Here is a tiny trained network, its code and every weight. The questions are about switching its units off for an input and a target symbol, where a switched-off unit gives its printed mean instead of its output.

import numpy as np


def w(rows, s, z=0):
    codes = np.array(rows[::2]) - 128.0
    scale = np.full(codes.shape[1], s)
    scale[-1] = z or s
    return codes * scale


def norm(h):
    return h / np.sqrt((h * h).mean(-1, keepdims=True) + 1e-5)


def f(y):
    return y / 2 * (1 + np.tanh(0.7978845608 * (y + 0.044715 * y**3)))


def softmax(a):
    e = np.exp(a - a.max(-1, keepdims=True))
    return e / e.sum(-1, keepdims=True)


def log_softmax(a):
    a = a - a.max(-1, keepdims=True)
    return a - np.log(np.exp(a).sum(-1, keepdims=True))


def net(x, mask):
    ids = ['ΓΦαβδεηθλξπω'.index(c) for c in x.split()]
    T = len(ids)
    res = E[ids] + P[:T]
    r = norm(res)
    for j in range(2):
        rows = slice(3 * j, 3 * j + 3)
        q, k, v = (r @ M[0][rows].T for M in (Q, K, V))
        z = softmax(np.where(np.tri(T) > 0, q @ k.T / 3**0.5, -1e9)) @ v
        o = O[0][rows]
        res = res + np.where(mask[j], z, o[:, -1]) @ o[:, :-1]
    y = f(norm(res) @ A[0][:, :-1].T + A[0][:, -1])
    res = res + np.where(mask[2:6], y, B[0][:, -1]) @ B[0][:, :-1]
    return log_softmax(norm(res)[-1] @ U[:, :-1].T + U[:, -1])


Q, K, V, O, A, B = {}, {}, {}, {}, {}, {}
E = w([
[161,114,156,126,123],'Γ',
[144,107,155,160,100],'Φ',
[130,127,126,131,151],'α',
[89,252,198,108,90],'β',
[150,146,101,125,161],'δ',
[116,131,114,148,153],'ε',
[152,151,90,137,152],'η',
[134,138,99,166,121],'θ',
[127,126,129,145,139],'λ',
[124,135,112,145,151],'ξ',
[147,117,151,133,134],'π',
[172,125,140,113,136],'ω',
],0.022)
P = w([
[46,72,106,79,124],'0',
[172,92,153,180,197],'1',
[193,162,184,184,176],'2',
[71,141,162,124,171],'3',
[2,70,74,44,79],'4',
[207,155,24,34,3],'5',
[177,113,35,188,55],'6',
[115,173,136,174,177],'7',
],0.0077)
Q[0] = w([
[229,162,184,234,175],'head 1',
[165,195,128,119,89],'head 1',
[213,109,88,138,68],'head 1',
[142,134,154,143,116],'head 2',
[175,8,202,117,113],'head 2',
[133,136,13,141,167],'head 2',
],0.019)
K[0] = w([
[28,201,146,54,66],'head 1',
[146,172,147,164,75],'head 1',
[127,226,188,140,152],'head 1',
[141,109,148,153,118],'head 2',
[162,91,88,135,254],'head 2',
[104,208,96,116,118],'head 2',
],0.022)
V[0] = w([
[135,51,251,70,109],'head 1',
[79,165,126,80,225],'head 1',
[213,121,63,23,191],'head 1',
[153,73,106,174,135],'head 2',
[101,191,181,124,137],'head 2',
[113,141,89,142,128],'head 2',
],0.018)
O[0] = w([
[135,108,161,82,5,2],'head 1',
[166,187,148,77,146,168],'head 1',
[216,188,38,113,112,39],'head 1',
[91,63,129,116,144,113],'head 2',
[108,176,98,151,126,160],'head 2',
[163,102,134,110,155,176],'head 2',
],0.016,0.0065)
A[0] = w([
[127,154,172,146,214,78],'neuron 1',
[106,162,41,252,83,20],'neuron 2',
[115,186,98,43,186,81],'neuron 3',
[78,92,158,40,160,3],'neuron 4',
],0.023,0.0043)
B[0] = w([
[147,94,29,111,65,248],'neuron 1',
[10,204,42,189,3,177],'neuron 2',
[46,128,233,102,108,176],'neuron 3',
[87,233,71,198,63,167],'neuron 4',
],0.017,0.014)
U = w([
[246,143,78,109,71,138],'Γ',
[92,200,65,173,83,69],'Φ',
[150,86,147,112,85,100],'α',
[172,207,124,92,191,118],'β',
[67,60,184,162,83,110],'δ',
[126,165,136,139,128,98],'ε',
[79,127,108,26,150,70],'η',
[138,89,79,206,185,211],'θ',
[123,179,239,93,179,240],'λ',
[146,105,159,123,93,124],'ξ',
[163,199,96,106,197,114],'π',
[65,138,79,44,109,3],'ω',
],0.011,0.0054)

Each question gives the input, a string of symbols that net reads in full, and the target symbol t.
The units are the heads (3 rows each of Q, K, V and O) and the neurons (one row each of A and B). Each row of codes is followed by its name. A weight is (code - 128) times the scale printed after its matrix; where a second scale follows, it is the last column's (O, A, B and U).
mask holds one flag per unit, heads first, then neurons. A switched-off unit (its flag False) gives its mean, the last column of its rows in O or B, instead of its output. The means were averaged over made-up inputs and are rounded, as every weight is.
A unit's drop is (log p(t) with every unit on - log p(t) with that unit switched off) / (log p(t) with every unit on - log p(t) with every unit switched off).
The circuit of an input: a set's keep is (log p(t) with only the set's units on - log p(t) with every unit switched off) / (log p(t) with every unit on - log p(t) with every unit switched off). Starting from all 6 units, units are removed one at a time, each time the one whose removal leaves the highest keep (on an exact tie, the one counted first), for as long as the keep stays at least 0.8.
circuit, biggest first: the units of the circuit, biggest drop first
top k neurons: the k neurons with the biggest drops, biggest first
which heads matter: for each layer, one digit per head in row order, 1 if its drop is at least 0.15 and else 0, layers parted by /
drop when u is switched off: that unit's drop, to one decimal
input θ α α ξ Φ, target λ: which heads matter	10
input η θ ω α θ θ θ, target λ: circuit, biggest first	(head 1; neuron 3; neuron 1)
input ω θ ε, target Γ: circuit, biggest first	(head 1)
input ω Φ θ ω ξ ε, target θ: which heads matter	11
input θ ω θ θ θ Φ δ, target θ: which heads matter	10
input α θ η θ Φ α, target π: which heads matter	11
input θ δ ω Γ θ, target β: which heads matter	11
input ω θ α π θ λ, target λ: circuit, biggest first	(head 1; neuron 1; neuron 3)
input ξ θ Φ θ, target η: top 3 neurons	(neuron 3; neuron 1; neuron 2)
input ε θ η δ α ω α θ, target λ: top 3 neurons	(neuron 3; neuron 1; neuron 2)
input ω Γ ω π θ Φ, target Γ: top 2 neurons	(neuron 3; neuron 2)
input ε Φ θ ω η λ, target θ: drop when head 2 is switched off	0.2
input θ ω Φ ω, target θ: drop when head 2 is switched off	0.0
input ξ θ θ λ, target η: drop when neuron 2 is switched off	0.2
input θ ω π α η ξ α ε, target π: circuit, biggest first	(head 1)
